Below are the code and all the weights of a small trained network. Each question names an input and a target symbol and asks about switching units off, where a switched-off unit gives its printed mean instead of its output.

import numpy as np


def w(rows, s, z=0):
    codes = np.array(rows[::2]) - 128.0
    scale = np.full(codes.shape[1], s)
    scale[-1] = z or s
    return codes * scale


def f(y):
    return np.maximum(y, 0)


def softmax(a):
    e = np.exp(a - a.max(-1, keepdims=True))
    return e / e.sum(-1, keepdims=True)


def log_softmax(a):
    a = a - a.max(-1, keepdims=True)
    return a - np.log(np.exp(a).sum(-1, keepdims=True))


def net(x, mask):
    ids = ['γεζηθλμξπστφψω'.index(c) for c in x.split()]
    T = len(ids)
    res = E[ids] + P[:T]
    r = res
    for j in range(2):
        rows = slice(3 * j, 3 * j + 3)
        q, k, v = (r @ M[0][rows].T for M in (Q, K, V))
        z = softmax(np.where(np.tri(T) > 0, q @ k.T / 3**0.5, -1e9)) @ v
        o = O[0][rows]
        res = res + np.where(mask[j], z, o[:, -1]) @ o[:, :-1]
    y = f(res @ A[0][:, :-1].T + A[0][:, -1])
    res = res + np.where(mask[2:6], y, B[0][:, -1]) @ B[0][:, :-1]
    return log_softmax(res[-1] @ U[:, :-1].T + U[:, -1])


Q, K, V, O, A, B = {}, {}, {}, {}, {}, {}
E = w([
[181,146,104,191,122,131],'γ',
[92,109,123,60,144,143],'ε',
[176,159,120,167,89,135],'ζ',
[76,158,145,104,127,76],'η',
[42,101,142,129,159,91],'θ',
[68,100,119,90,171,127],'λ',
[85,139,101,43,166,153],'μ',
[114,127,123,99,59,201],'ξ',
[59,113,135,102,125,121],'π',
[116,153,120,73,143,106],'σ',
[94,81,104,86,96,249],'τ',
[105,120,137,120,60,182],'φ',
[88,138,108,118,167,114],'ψ',
[146,87,123,204,94,110],'ω',
],0.021)
P = w([
[155,190,128,171,136,133],'0',
[129,170,7,203,85,63],'1',
[144,94,92,136,57,82],'2',
[192,217,184,184,153,198],'3',
[98,243,60,160,156,203],'4',
[84,95,70,73,26,44],'5',
[184,103,220,106,100,179],'6',
[124,246,98,150,133,221],'7',
[69,83,55,86,70,169],'8',
],0.013)
Q[0] = w([
[187,99,213,211,97,185],'H0',
[138,88,26,70,141,8],'H0',
[92,32,88,49,73,14],'H0',
[194,174,252,203,218,187],'H1',
[175,36,174,94,60,111],'H1',
[98,170,45,139,104,111],'H1',
],0.011)
K[0] = w([
[108,177,38,174,131,131],'H0',
[199,123,228,145,142,132],'H0',
[161,144,232,122,186,172],'H0',
[104,157,8,159,100,94],'H1',
[163,192,159,177,196,178],'H1',
[169,126,175,83,81,87],'H1',
],0.013)
V[0] = w([
[129,148,74,27,180,194],'H0',
[144,163,192,114,23,51],'H0',
[209,220,165,189,123,67],'H0',
[33,76,120,203,173,128],'H1',
[147,130,110,132,51,223],'H1',
[152,40,55,50,249,129],'H1',
],0.012)
O[0] = w([
[198,61,159,183,146,64,225],'H0',
[172,104,33,120,220,153,90],'H0',
[107,49,148,138,170,210,35],'H0',
[78,156,119,32,32,153,255],'H1',
[78,188,104,227,102,110,17],'H1',
[97,131,253,191,66,69,111],'H1',
],0.013,0.003)
A[0] = w([
[155,117,172,125,100,14,2],'N0',
[179,45,98,161,129,212,60],'N1',
[108,249,165,138,203,156,214],'N2',
[254,151,155,193,108,63,124],'N3',
],0.0078,0.0096)
B[0] = w([
[134,255,151,184,175,159,254],'N0',
[179,208,204,120,80,129,208],'N1',
[95,10,136,203,129,89,212],'N2',
[63,59,128,84,141,241,231],'N3',
],0.0089,0.013)
U = w([
[171,95,121,172,2,199,189],'γ',
[123,133,167,129,144,118,112],'ε',
[129,130,138,141,122,157,94],'ζ',
[137,164,159,49,207,89,137],'η',
[87,157,134,37,107,93,2],'θ',
[134,209,178,83,154,48,151],'λ',
[116,139,202,129,174,140,16],'μ',
[134,127,120,149,110,107,115],'ξ',
[118,141,118,104,104,98,126],'π',
[155,72,202,114,183,66,158],'σ',
[130,145,122,168,53,167,93],'τ',
[128,155,105,133,106,111,111],'φ',
[91,51,169,107,89,95,140],'ψ',
[67,136,125,105,117,147,25],'ω',
],0.0086,0.0094)

Each question gives the input, a string of symbols that net reads in full, and the target symbol t.
The units are the heads (3 rows each of Q, K, V and O) and the neurons (one row each of A and B). Each row of codes is followed by its name. A weight is (code - 128) times the scale printed after its matrix; where a second scale follows, it is the last column's (O, A, B and U).
mask holds one flag per unit, heads first, then neurons. A switched-off unit (its flag False) gives its mean, the last column of its rows in O or B, instead of its output. The means were averaged over made-up inputs and are rounded, as every weight is.
A unit's drop is (log p(t) with every unit on - log p(t) with that unit switched off) / (log p(t) with every unit on - log p(t) with every unit switched off).
The circuit of an input: a set's keep is (log p(t) with only the set's units on - log p(t) with every unit switched off) / (log p(t) with every unit on - log p(t) with every unit switched off). Starting from all 6 units, units are removed one at a time, each time the one whose removal leaves the highest keep (on an exact tie, the one counted first), for as long as the keep stays at least 0.8.
circuit, biggest first: the units of the circuit, biggest drop first
k most important neurons: the k neurons with the biggest drops, biggest first
drop of u: that unit's drop, to one decimal
input μ λ λ, target μ: circuit, biggest first -> N0, N3, H0, H1
input η σ θ, target η: circuit, biggest first -> H1, N2
input σ λ φ θ λ μ φ λ, target μ: circuit, biggest first -> N3, H0, H1, N0
input λ λ λ γ θ λ μ λ ψ, target μ: circuit, biggest first -> N3, N0, H1, H0
input λ ω λ λ, target ω: circuit, biggest first -> H0
input τ σ η ζ θ η, target ζ: circuit, biggest first -> H0, H1
input μ η λ σ θ φ μ η, target φ: circuit, biggest first -> H1, H0
input θ λ μ θ θ, target μ: circuit, biggest first -> H1, N3, N0, H0
input λ η λ ω μ π η, target μ: circuit, biggest first -> N3, H0, N0, H1
input λ λ λ μ λ λ λ, target λ: circuit, biggest first -> N0, H0
input σ η ω ψ, target η: 2 most important neurons -> N3, N1
input λ γ θ π, target γ: 3 most important neurons -> N0, N1, N2
input τ σ η σ, target σ: 2 most important neurons -> N0, N2
input λ η λ λ λ σ, target λ: most important neuron -> N0
input τ σ σ, target τ: 2 most important neurons -> N3, N0
input μ τ λ θ λ γ η, target λ: drop of N1 -> -0.1
input σ λ λ λ η σ, target λ: drop of H1 -> 0.1
input λ λ ω λ η, target ω: drop of H0 -> 0.7
